[128 = 0]
[134 113 164 117 220 152 133 123 143 121 138 121 134 125 123 141 146 140
  96 111  97 157 139  30 146] => [15]
[133 125 135 135 140 131 134 134 110 112 123 133 114 118 127 128 116 117
 139 118 131 134 140 128 123] => [25]
[113 136 135 121  94 127 139 120 126 126 121 138 148 146 131 128 117 114
 128 143 134 123 121 151 114] => [18]
[124 134 117 129 116 122 127 127 132 139 135 115 140 132 136 130 129 134
 124 143 126 127 129 161 127] => [18]
[141 131 115 135 106 117 119 132 129 117 130 135 121 123 126 136 136 123
 140 124 126 121 134 139 135] => [15]
[134 145 125 131 140 124 128 139 119 132 130 117 108 120 122 118 142 124
 136 125 120 153 134 117 139] => [15]
[119 135 149 132 175 135 140 110 120 124 113 123 113 130 138 109 119 132
 119 109 140 130 116  88 124] => [10]
[124 119 107 109 127 125 113 137 145 188 132 144 115 126 125 123 118 131
 119 138 140 103 111 103 128] => [17]
[132 117 115 132 182 128 127 127 135 143 133 123 111 121 116 118 116 147
 106 118 135 117 130  95 127] => [21]
[138 138 125 134  92 130 135 117 118 106 128 124 131 128 135 144 130 131
 146 112 133 123 132 160 122] => [15]
[121 121 121 122 151 126 119 127 138 148 129 124 129 128 131 116 127 133
 107 133 130 123 117 105 136] => [17]
[127 139 125 103 244 129 126 151 150 189 134 125  87 118 111  90 155 137
  75 146  99 155 115   4 152] => [15]
[125 128 131 101 246 132 105 150 159 192 131 141  88 117 106  98 152 138
  68 150 106 134  97   4 156] => [9]
[126 137 135 123 204 131 128 126 127 151 121 126  94 121 124 111 128 130
 110 119 126 147 129  63 129] => [15]
[135 115 141 134 116 128 124 107 134 102 117 151 106 136 134 118 127 135
 124 114 147  90 113 104 118] => [12]
[142 122 121 143 187 130 128 120 126 130 129 118 100 120 127 134 140 146
 121 100 124 135 136 102 136] => [12]
[115 133 137 125 117 129 134 121 127 144 126 118 148 139 132 124 126 122
 124 144 129 133 124 141 118] => [17]
[145 119 119 135  84 140 125 131 122 111 131 135 121 121 130 144 139 128
 154 110 121 114 133 150 130] => [15]
[144 103 125 129 146 132 116 133 143 111 137 132 133 127 131 135 135 149
 115 115 120 107 124 114 141] => [9]
[128 120 150 141 118 133 140 100 116  93 109 129 118 134 124 126 114 125
 139 112 145 120 152 140 121] => [12]
[128 149 116 111 138 126 116 139 133 218 129 133  90 114 110 132 140 123
 128 128 118 146 121  36 143] => [15]
[139 122 135 134 141 134 124 127 128 119 128 130 120 129 128 130 140 136
 130 110 122 131 129 104 143] => [15]
[129 109 132 140 139 124 136 121 124  49 127 115 155 133 144 120 111 131
 119 129 134 115 139 199 123] => [9]
[118 121 146 125 134 139 135 109 116 122 133 110 157 130 134 149 101 132
 130 126 140 141 147 169 111] => [12]
[118 127 153 122 154 135 138 122 127 107 125 132 137 136 130 116 123 130
 116 134 127 129 123 107 127] => [9]
[119 152 126 128 117 122 128 116 134 173 123 123 126 136 124 121 134 118
 120 107 132 130 117 104 117] => [17]
[124 133 156 137 150 133 143 111 123 103 128 112 137 138 133 112 145 122
 120 122 119 145 132 122 121] => [9]
[131 125 122 125 113 125 121 135 133 135 130 135 111 127 124 121 131 126
 119 133 130 115 118 118 131] => [25]
[133 129 123 142 137 113 133 121 132 115 129 126 126 130 139 119 136 133
 117 125 130 104 124 140 128] => [21]
[131 146  36 129  11  85  89 159 161 188 146 141 138 135 132 119 163 120
 135 173 125  63  92 198 136] => [10]
[115 153 153 133 117 126 142 101 129 122 109 118 142 164 133 108 162 122
 113 141 121 128 107 104 119] => [25]
[111 168 104 112 208 122 111 149 147 244 130 122  88 121 113  87 160 120
  85 160 110 148 101   4 124] => [12]
[130 111 136 117 130 133 119 122 138 133 126 136 130 132 127 140 123 135
 110 128 133 110 120 110 124] => [9]
[110 150 116 126 156 125 134 120 129 191 134 107 136 134 135 113 128 138
 100 138 130 131 119 120 115] => [12]
[127 147 125 131  71 125 133 108 126 159 125 130 132 141 137 139 135 115
 140 128 127 117 112 135 113] => [15]
[111 148 129 120 129 119 131 124 128 161 119 122 131 142 127  98 145 116
 110 162 133 137 110  92 123] => [17]
[124 139 128 147 149 128 143 104 121 109 122 118 127 138 140 123 117 132
 122 117 137 128 131 154 107] => [10]
[134 142 125 145 118 117 131 134 123 118 126 120 116 127 131 120 154 122
 139 119 125 134 124 137 133] => [15]
[130 136 115 144 236 136 136 117 141 171 126 113  90 121 139 103 135 157
  82 115 128 125 112  54 126] => [10]
[137 124 140 140 122 127 132 115 124  85 121 129 124 131 128 128 127 134
 131 112 131 118 126 145 121] => [25]
[114 158 137 123 151 124 131 131 130 140 119 119 114 130 125 104 145 113
 117 144 125 140 113  90 131] => [12]
[120 147 123 124 120 124 122 137 128 143 133 125 117 130 121 127 144 119
 140 134 118 146 133 125 135] => [15]
[124 130 134 132 130 126 129 129 129 110 126 129 125 126 135 117 128 127
 124 136 133 115 120 131 121] => [17]
[130 140 124 143 127 139 136 142 121 126 131 120 115 118 126 130 128 126
 144 120 132 147 109 144 130] => [15]
[122 130 129 139 122 125 134  95 131 139 124 129 125 141 144 118 118 151
 117 131 154 105 106 129 107] => [10]
[126 129 133 124 114 130 123 127 126 127 123 133 132 135 128 124 143 124
 129 138 132 122 120 129 123] => [17]
[135 122 134 132 148 129 124 122 136 127 129 132 123 130 131 124 140 122
 113 124 127 113 117  97 132] => [21]
[123 143 125 134 142 127 137 128 125 138 133 107 135 128 129 125 141 131
 124 133 115 145 133 135 125] => [15]
[121 115 145 140 183 128 140 134 125  53 128 112 157 129 139 105 134 131
 108 139 119 135 133 160 130] => [9]
[134 134 112 149 131 113 129 136 126 108 125 142  96 119 133 101 128 124
 137 126 140 123 124 152 121] => [10]
[113 137 131 129 152 126 132 126 130 135 120 128 117 130 132 112 124 118
 115 136 138 134 115 104 124] => [17]
[120 125 118 128  66 131 129 108 133 133 132 134 163 152 143 142 110 132
 126 143 144  99 119 188 107] => [18]
[114 141 120 129 174 129 140 119 124 159 125 108 135 121 136 119 127 131
 112 134 134 137 129 126 115] => [12]
[131 121 123 125 135 128 121 122 141 135 132 132 130 137 135 125 138 142
 111 130 119 108 111 109 128] => [9]
[121 153 112 132 124 121 130 132 138 183 133 119 128 144 131 122 147 127
 120 145 124 130 113 123 124] => [17]
[107 135 118 116 173 123 122 140 147 156 130 126 130 136 141  94 141 128
  87 159 118 106 103  86 128] => [10]

[121 122 120 124 133 129 119 141 134 129 129 126 133 123 134 121 101 101
 125 135 135 138 132 124 131] => (61)
[135 105 130 119 141 128 113 152 142 128 132 131 139 138 131 123 131  73
 127 140 125 139 125 134 117] => (58)
[114 113 132 121 130 128 118 155 137 129 134 123 137 127 134 118 111  88
 134 132 126 133 133 126 137] => (61)
[126 110 131 123 139 127 117 157 137 127 128 118 133 132 131 120 129  83
 137 134 120 129 128 128 125] => (61)
[165 133 132 126 140 133 138  80 131 108 133 128 135 136 131 117  82 114
 102 137 141 149 120 124 114] => (58)
[150 105 132 114 140 127 121 133 137 127 141 142 138 142 117 122 171  78
  81 138 125 127 125 135 121] => (55)
[134 109 130 122 131 132 115 143 137 126 133 132 140 131 129 117 122  91
 115 137 133 140 127 123 126] => (58)
[137 117 120 126 124 126 129 137 130 129 127 125 131 132 124 122 137 129
  98 130 128 126 130 130 138] => (56)
[116 113 130 125 137 125 111 163 132 131 123 123 131 121 138 119 109  99
 130 141 122 129 134 124 137] => (61)
[146  97 133 119 140 127 123 148 134 127 142 139 137 145 118 124 175  76
  79 134 122 128 125 130 123] => (55)
[122 104 131 122 132 124 110 166 138 128 138 131 134 123 124 125 140  80
 120 129 121 126 131 126 126] => (61)
[128  99 132 121 133 121 112 169 134 131 132 128 139 130 129 128 141  84
 118 133 120 127 144 127 130] => (58)
[144 116 128 132 131 129 128 134 131 131 130 109 136 124 117 120 131 111
 102 132 129 130 117 126 134] => (58)
[142  95 130 118 147 132 114 153 110 124 143 141 147 148 113 123 192  69
  83 136 126 118 120 135 121] => (55)
[118 113 134 123 130 126 109 159 142 133 132 120 135 124 129 124 114  84
 138 133 121 139 131 125 132] => (61)
[131 107 123 123 131 128 118 149 134 132 133 129 136 130 126 125 141 107
 106 130 124 130 133 127 137] => (56)
[136 114 130 133 132 126 131 131 125 134 132 129 133 129 120 120 140 139
  81 127 129 129 127 122 132] => (56)
[132 117 128 131 125 126 121 147 126 129 131 121 132 126 126 123 153 125
  92 131 127 119 132 128 117] => (56)
[127 111 129 121 126 125 108 163 130 125 131 128 132 133 123 122 150 107
 103 133 122 123 137 128 138] => (56)
[158 111 132 126 139 129 133 124 132 118 137 136 135 139 112 122 170  87
  71 140 123 129 119 136 163] => (55)
[158 110 132 120 146 124 135 118 142 121 138 144 137 154 115 110 182  92
  75 139 126 130 118 137 116] => (55)
[140 118 126 123 128 128 127 147 117 128 124 120 139 133 120 117 142 119
 100 133 129 135 130 123 127] => (56)
[136  93 128 116 140 124 111 166 136 123 140 135 141 141 117 121 173  61
 101 135 117 119 124 132 119] => (55)
[137 115 134 123 136 128 112 137 138 131 134 121 141 138 130 122 106  75
 122 137 124 132 126 132 121] => (58)
[121 106 133 114 133 130 105 169 140 131 130 125 143 138 124 119 132  74
 117 137 120 130 125 130 115] => (58)
[135 109 129 126 125 129 126 141 125 131 128 128 129 130 120 121 152 133
  81 130 132 121 130 130 131] => (56)
[145 108 135 122 141 123 118 142 136 120 139 140 137 144 119 123 158  80
  93 137 121 132 120 125 110] => (55)
[138 104 133 122 142 122 116 152 141 127 141 138 138 144 118 122 156  63
 110 138 119 125 124 130 111] => (58)
[147 101 128 121 141 134 124 141 135 129 140 138 138 143 116 126 172  73
  95 136 123 129 118 150 122] => (55)
[139 109 132 123 133 127 118 142 131 129 135 127 134 134 135 115 115  84
 119 136 134 139 126 126 129] => (58)

[120 121 131 115 135 134 127 125 135 133 126 130 128 124 148 119 132 129
 117 137 123 114 128 123 131] => <53>
[138 114 134 125 135 129 129 133 138 111 134 124 129 143 122 135 127 100
 128 131 149 130 141 134 110] => <57>
[133 140 139 139 115 135 109 124 126 116 133 130 123 149 115 134 135 105
 131 124 133 136 139 131  95] => <57>
[194 111 147 141 135 125 125 147 120 119 121 151 127 137 140 135 132 126
 119 125 136 123 148 139 106] => <57>
[133 110 144 118 145 110 143 144 123 109 134 117 138 160 142 133 118 114
 121 136 149 127 132 117 109] => <57>
[129 127 149 109 136 134 145 133 150 111 139 103 141 139 114 134 122 118
 114 134 145 130 138 109 116] => <57>
[125 125 132 123 124 121 147 126 146 135 137 108 129 133 136 128 124 120
 128 140 131 120 121 120 119] => <53>
